Here is a tiny trained network, its code and every weight. The questions are about switching its units off for an input and a class, where a switched-off unit gives its printed mean instead of its output.

import numpy as np


def w(rows, s, z=0):
    codes = np.array(rows[::2]) - 128.0
    scale = np.full(codes.shape[1], s)
    scale[-1] = z or s
    return codes * scale


def f(y):
    return np.maximum(y, 0)


def log_softmax(a):
    a = a - a.max(-1, keepdims=True)
    return a - np.log(np.exp(a).sum(-1, keepdims=True))


def net(x, mask):
    res = np.array(x, float).reshape(1, 8) / 4 @ E
    y = f(res @ A[0][:, :-1].T + A[0][:, -1])
    res = res + np.where(mask, y, B[0][:, -1]) @ B[0][:, :-1]
    return log_softmax(res[-1] @ U[:, :-1].T + U[:, -1])


A, B = {}, {}
E = w([
[124,129,134,129,124,133,129],'x0',
[127,124,133,128,124,124,130],'x1',
[128,127,126,128,128,126,128],'x2',
[129,131,123,128,126,130,129],'x3',
[125,125,138,129,130,130,126],'x4',
[198,2,104,156,61,232,175],'x5',
[63,73,79,3,151,179,129],'x6',
[227,180,213,37,93,139,133],'x7',
],0.0062)
A[0] = w([
[185,59,116,153,97,196,141,152],'n1',
[98,104,111,61,137,152,129,114],'n2',
[147,125,127,133,111,166,136,178],'n3',
[155,152,146,177,132,130,128,102],'n4',
[104,106,105,70,137,139,130,90],'n5',
[69,213,139,97,143,83,103,157],'n6',
[78,202,135,108,153,97,115,164],'n7',
[176,162,156,212,123,116,132,110],'n8',
[121,159,119,125,145,132,108,183],'n9',
[149,103,125,136,114,157,128,143],'n10',
[163,135,140,99,115,136,123,62],'n11',
[172,71,107,135,101,165,119,161],'n12',
[157,88,125,141,112,169,138,149],'n13',
[119,129,146,118,151,96,108,205],'n14',
[17,72,53,244,170,145,124,3],'n15',
[201,160,163,68,118,152,124,31],'n16',
[185,127,132,189,113,121,123,115],'n17',
[65,106,117,19,130,176,122,110],'n18',
[174,101,140,133,119,176,119,152],'n19',
[116,125,127,121,124,164,103,138],'n20',
[108,108,109,82,134,133,124,94],'n21',
[94,101,101,55,135,148,122,112],'n22',
[88,193,147,103,127,102,135,174],'n23',
[137,133,128,120,128,123,127,91],'n24',
[120,114,111,88,153,139,134,87],'n25',
[247,174,189,26,121,154,134,38],'n26',
[108,111,124,102,121,163,106,136],'n27',
[190,170,156,224,115,106,116,108],'n28',
[161,77,121,147,105,170,127,149],'n29',
[126,143,124,194,138,141,116,112],'n30',
[145,92,107,144,121,148,126,126],'n31',
],0.011,0.0016)
B[0] = w([
[87,132,128,121,242,108,160,232],'n1',
[205,132,130,133,99,141,151,190],'n2',
[113,124,130,130,163,117,136,166],'n3',
[175,125,141,116,100,134,153,163],'n4',
[188,131,141,135,105,147,145,178],'n5',
[87,123,117,128,238,105,172,212],'n6',
[100,117,126,121,229,119,157,199],'n7',
[220,127,131,116,90,155,165,193],'n8',
[114,111,134,127,156,124,145,154],'n9',
[115,128,130,129,168,110,139,168],'n10',
[98,129,120,129,98,131,104,158],'n11',
[100,138,128,122,204,108,151,203],'n12',
[109,135,127,130,191,109,144,188],'n13',
[117,127,111,128,167,129,141,161],'n14',
[24,138,132,123,4,133,6,254],'n15',
[64,123,125,132,69,132,60,197],'n16',
[198,129,131,122,113,135,167,176],'n17',
[246,127,141,134,84,144,174,225],'n18',
[102,136,114,130,183,106,139,184],'n19',
[147,123,127,125,124,119,142,149],'n20',
[179,135,131,133,103,132,143,168],'n21',
[206,128,141,132,91,142,158,196],'n22',
[100,120,116,138,201,112,145,185],'n23',
[113,127,141,134,129,138,128,133],'n24',
[165,133,150,133,110,137,142,161],'n25',
[24,126,113,146,23,131,26,246],'n26',
[166,132,132,128,116,132,154,166],'n27',
[241,116,134,117,87,162,172,207],'n28',
[103,127,122,126,200,110,146,196],'n29',
[172,126,142,117,90,146,136,160],'n30',
[108,137,120,129,171,116,129,169],'n31',
],0.02,0.0087)
U = w([
[96,125,123,127,229,76,156,214],'0',
[254,124,173,126,68,179,161,197],'1',
[57,130,130,142,46,134,9,3],'2',
],0.0099,0.00036)

Each question gives the input, the list of numbers given to net, and the class t.
The units are the neurons (one row each of A and B). Each row of codes is followed by its name. A weight is (code - 128) times the scale printed after its matrix; where a second scale follows, it is the last column's (A, B and U).
mask holds one flag per neuron, in row order. A switched-off neuron (its flag False) gives its mean, the last column of its row in B, instead of its output. The means were averaged over made-up inputs and are rounded, as every weight is.
A unit's drop is (log p(t) with every unit on - log p(t) with that unit switched off) / (log p(t) with every unit on - log p(t) with every unit switched off).
The circuit of an input: a set's keep is (log p(t) with only the set's units on - log p(t) with every unit switched off) / (log p(t) with every unit on - log p(t) with every unit switched off). Starting from the 12 units with the biggest drops (on a tie, the unit counted first), units are removed one at a time, each time the one whose removal leaves the highest keep (on an exact tie, the one counted first), for as long as the keep stays at least 0.8.
units of the circuit, in order: the units of the circuit, biggest drop first
top k neurons: the k neurons with the biggest drops, biggest first
drop of u: that unit's drop, to one decimal
input [3,-7,0,6,1,-3,4,2], class 1: top 2 neurons : (n1; n18)
input [7,2,4,-1,1,-1,-3,5], class 2: units of the circuit, in order : (n26)
input [3,0,-4,1,-1,3,-3,1], class 0: top 4 neurons : (n18; n22; n2; n1)
input [-7,-8,2,-3,4,7,2,8], class 2: top 3 neurons : (n26; n16; n6)
input [-3,-8,5,5,4,-3,2,4], class 2: top 2 neurons : (n26; n1)
input [-4,-5,4,-1,8,-2,7,-7], class 1: top 4 neurons : (n18; n26; n22; n2)
input [2,-7,-6,2,-3,-5,-6,-7], class 2: top 2 neurons : (n15; n18)
input [7,7,1,5,-8,1,3,-3], class 1: top 2 neurons : (n26; n16)
input [-6,5,-5,7,7,7,3,7], class 0: top 2 neurons : (n1; n15)
input [4,-6,1,-2,-3,6,-5,5], class 0: top 2 neurons : (n15; n1)
input [-6,-7,-2,8,-5,2,-5,7], class 2: top 2 neurons : (n26; n16)
input [-8,2,0,6,5,6,2,6], class 0: top 3 neurons : (n15; n1; n12)
input [8,-2,-4,-4,-4,8,-7,-6], class 0: drop of n1 : 2.0
input [-8,-2,8,5,6,4,-1,-8], class 2: units of the circuit, in order : (n15)
input [2,-7,2,7,5,0,-5,6], class 2: drop of n16 : 0.7
input [-1,5,-8,-4,6,8,7,2], class 0: drop of n1 : 1.7
input [1,-4,-7,1,4,-3,-7,-3], class 1: drop of n21 : 0.0
